Below are the code and all the weights of a small trained network. Each question names an input and a class and asks about switching units off, where a switched-off unit gives its printed mean instead of its output.

import numpy as np


def w(rows, s, z=0):
    codes = np.array(rows[::2]) - 128.0
    scale = np.full(codes.shape[1], s)
    scale[-1] = z or s
    return codes * scale


def norm(h):
    return h / np.sqrt((h * h).mean(-1, keepdims=True) + 1e-5)


def f(y):
    return y / 2 * (1 + np.tanh(0.7978845608 * (y + 0.044715 * y**3)))


def log_softmax(a):
    a = a - a.max(-1, keepdims=True)
    return a - np.log(np.exp(a).sum(-1, keepdims=True))


def net(x, mask):
    res = np.array(x, float).reshape(1, 3) / 4 @ E
    u = 0
    for l in range(3):
        y = f(norm(res) @ A[l][:, :-1].T + A[l][:, -1])
        res = res + np.where(mask[u : u + 6], y, B[l][:, -1]) @ B[l][:, :-1]
        u += 6
    return log_softmax(norm(res)[-1] @ U[:, :-1].T + U[:, -1])


A, B = {}, {}
E = w([
[255,161,183,134,33,117,196,246],'x0',
[154,128,179,124,82,131,137,57],'x1',
[15,38,187,224,112,187,223,145],'x2',
],0.0049)
A[0] = w([
[195,110,111,162,72,148,111,202,23],'0.n0',
[97,137,84,131,183,124,140,247,4],'0.n1',
[120,111,63,159,166,113,122,254,24],'0.n2',
[180,122,219,143,33,133,150,21,23],'0.n3',
[137,152,213,106,94,113,174,205,25],'0.n4',
[82,104,176,206,51,131,134,211,3],'0.n5',
],0.0098,0.0032)
B[0] = w([
[129,181,80,228,91,101,116,172,210],'0.n0',
[102,113,192,40,13,162,67,17,191],'0.n1',
[103,113,210,25,60,191,37,71,202],'0.n2',
[90,113,202,12,43,184,22,66,253],'0.n3',
[140,122,92,245,37,116,102,134,231],'0.n4',
[123,172,134,70,248,99,200,157,245],'0.n5',
],0.011,0.0056)
A[1] = w([
[207,40,74,187,177,150,173,150,45],'1.n0',
[253,161,91,83,110,110,102,156,61],'1.n1',
[82,82,85,155,150,154,140,67,2],'1.n2',
[53,124,72,233,109,108,81,105,53],'1.n3',
[189,104,129,111,206,83,181,199,111],'1.n4',
[68,78,179,156,128,185,223,142,58],'1.n5',
],0.013,0.0025)
B[1] = w([
[166,136,190,97,168,250,215,48,141],'1.n0',
[73,125,204,62,226,70,115,211,239],'1.n1',
[60,125,87,246,33,90,95,191,225],'1.n2',
[172,181,39,163,169,159,247,17,254],'1.n3',
[181,238,98,115,131,147,219,63,156],'1.n4',
[155,156,150,22,205,18,2,213,226],'1.n5',
],0.0093,0.0053)
A[2] = w([
[208,1,134,117,125,212,210,196,30],'2.n0',
[209,86,168,188,53,142,185,241,83],'2.n1',
[204,97,168,133,191,128,137,112,100],'2.n2',
[66,127,148,83,113,145,81,104,213],'2.n3',
[134,71,142,110,238,82,173,176,85],'2.n4',
[54,74,56,123,219,124,95,30,4],'2.n5',
],0.013,0.002)
B[2] = w([
[77,164,179,114,124,25,138,62,124],'2.n0',
[69,31,152,228,26,132,145,246,162],'2.n1',
[78,95,14,51,31,82,74,159,130],'2.n2',
[120,136,82,108,175,205,184,61,250],'2.n3',
[114,180,97,170,254,107,110,98,178],'2.n4',
[161,122,214,161,2,124,132,252,202],'2.n5',
],0.0093,0.011)
U = w([
[125,130,114,205,66,106,150,175,188],'0',
[104,106,172,67,87,168,88,103,133],'1',
[118,152,124,104,197,72,110,165,146],'2',
[123,153,86,136,138,149,172,78,193],'3',
[158,6,109,138,149,98,141,110,3],'4',
],0.014,0.0039)

Each question gives the input, the list of numbers given to net, and the class t.
The units are the neurons (one row each of A and B). Each row of codes is followed by its name. A weight is (code - 128) times the scale printed after its matrix; where a second scale follows, it is the last column's (A, B and U).
mask holds one flag per neuron, layer by layer. A switched-off neuron (its flag False) gives its mean, the last column of its row in B, instead of its output. The means were averaged over made-up inputs and are rounded, as every weight is.
A unit's drop is (log p(t) with every unit on - log p(t) with that unit switched off) / (log p(t) with every unit on - log p(t) with every unit switched off).
The circuit of an input: a set's keep is (log p(t) with only the set's units on - log p(t) with every unit switched off) / (log p(t) with every unit on - log p(t) with every unit switched off). Starting from the 12 units with the biggest drops (on a tie, the unit counted first), units are removed one at a time, each time the one whose removal leaves the highest keep (on an exact tie, the one counted first), for as long as the keep stays at least 0.8.
units of the circuit, in order: the units of the circuit, biggest drop first
most important unit: the unit with the biggest drop
k most important neurons: the k neurons with the biggest drops, biggest first
top k neurons in layer l: the k neurons of layer l with the biggest drops, biggest first
drop of u: that unit's drop, to one decimal
input [3,0,1], class 3: most important unit -> 1.n3
input [-1,0,-5], class 2: top 2 neurons in layer 1 -> [1.n1 1.n3]
input [5,-7,3], class 1: 4 most important neurons -> [0.n2 0.n1 1.n3 0.n5]
input [8,7,-3], class 0: 3 most important neurons -> [0.n4 0.n0 0.n2]
input [4,-7,7], class 1: 3 most important neurons -> [0.n2 0.n1 1.n1]
input [-5,-5,-5], class 0: units of the circuit, in order -> [2.n5 0.n3]
input [-5,-4,5], class 0: top 2 neurons in layer 0 -> [0.n5 0.n3]
input [-8,6,-8], class 0: 4 most important neurons -> [2.n5 0.n3 0.n5 0.n2]
input [0,-1,-4], class 2: 2 most important neurons -> [1.n1 0.n5]
input [5,-7,-6], class 1: 3 most important neurons -> [0.n2 0.n1 0.n5]
input [0,1,-1], class 3: top 2 neurons in layer 2 -> [2.n3 2.n5]
input [-2,1,-5], class 2: 2 most important neurons -> [1.n1 0.n5]
input [-2,1,1], class 3: top 3 neurons in layer 0 -> [0.n2 0.n1 0.n3]
input [5,5,8], class 2: top neuron in layer 1 -> [1.n5]
input [-3,-1,-3], class 3: top 3 neurons in layer 0 -> [0.n1 0.n3 0.n2]
input [-8,3,6], class 0: top 2 neurons in layer 1 -> [1.n2 1.n3]
input [0,0,1], class 3: top 2 neurons in layer 1 -> [1.n4 1.n1]
input [-4,4,1], class 0: top 4 neurons in layer 0 -> [0.n2 0.n1 0.n5 0.n3]
input [0,-2,4], class 2: 2 most important neurons -> [0.n3 1.n5]
input [-8,2,6], class 0: units of the circuit, in order -> [2.n5]
input [4,0,0], class 0: 2 most important neurons -> [2.n3 2.n1]
input [-4,6,-8], class 2: top 3 neurons in layer 0 -> [0.n3 0.n1 0.n2]
input [-6,7,-8], class 2: top 2 neurons in layer 1 -> [1.n1 1.n3]
input [6,4,-5], class 0: top 2 neurons in layer 0 -> [0.n5 0.n4]
input [3,-2,6], class 2: 2 most important neurons -> [0.n5 1.n5]
input [1,0,-1], class 3: top 2 neurons in layer 2 -> [2.n5 2.n1]
input [2,-3,-6], class 2: units of the circuit, in order -> [1.n1]
input [4,-8,-5], class 1: drop of 0.n2 -> 0.2
input [4,-8,-3], class 1: drop of 0.n2 -> 0.8
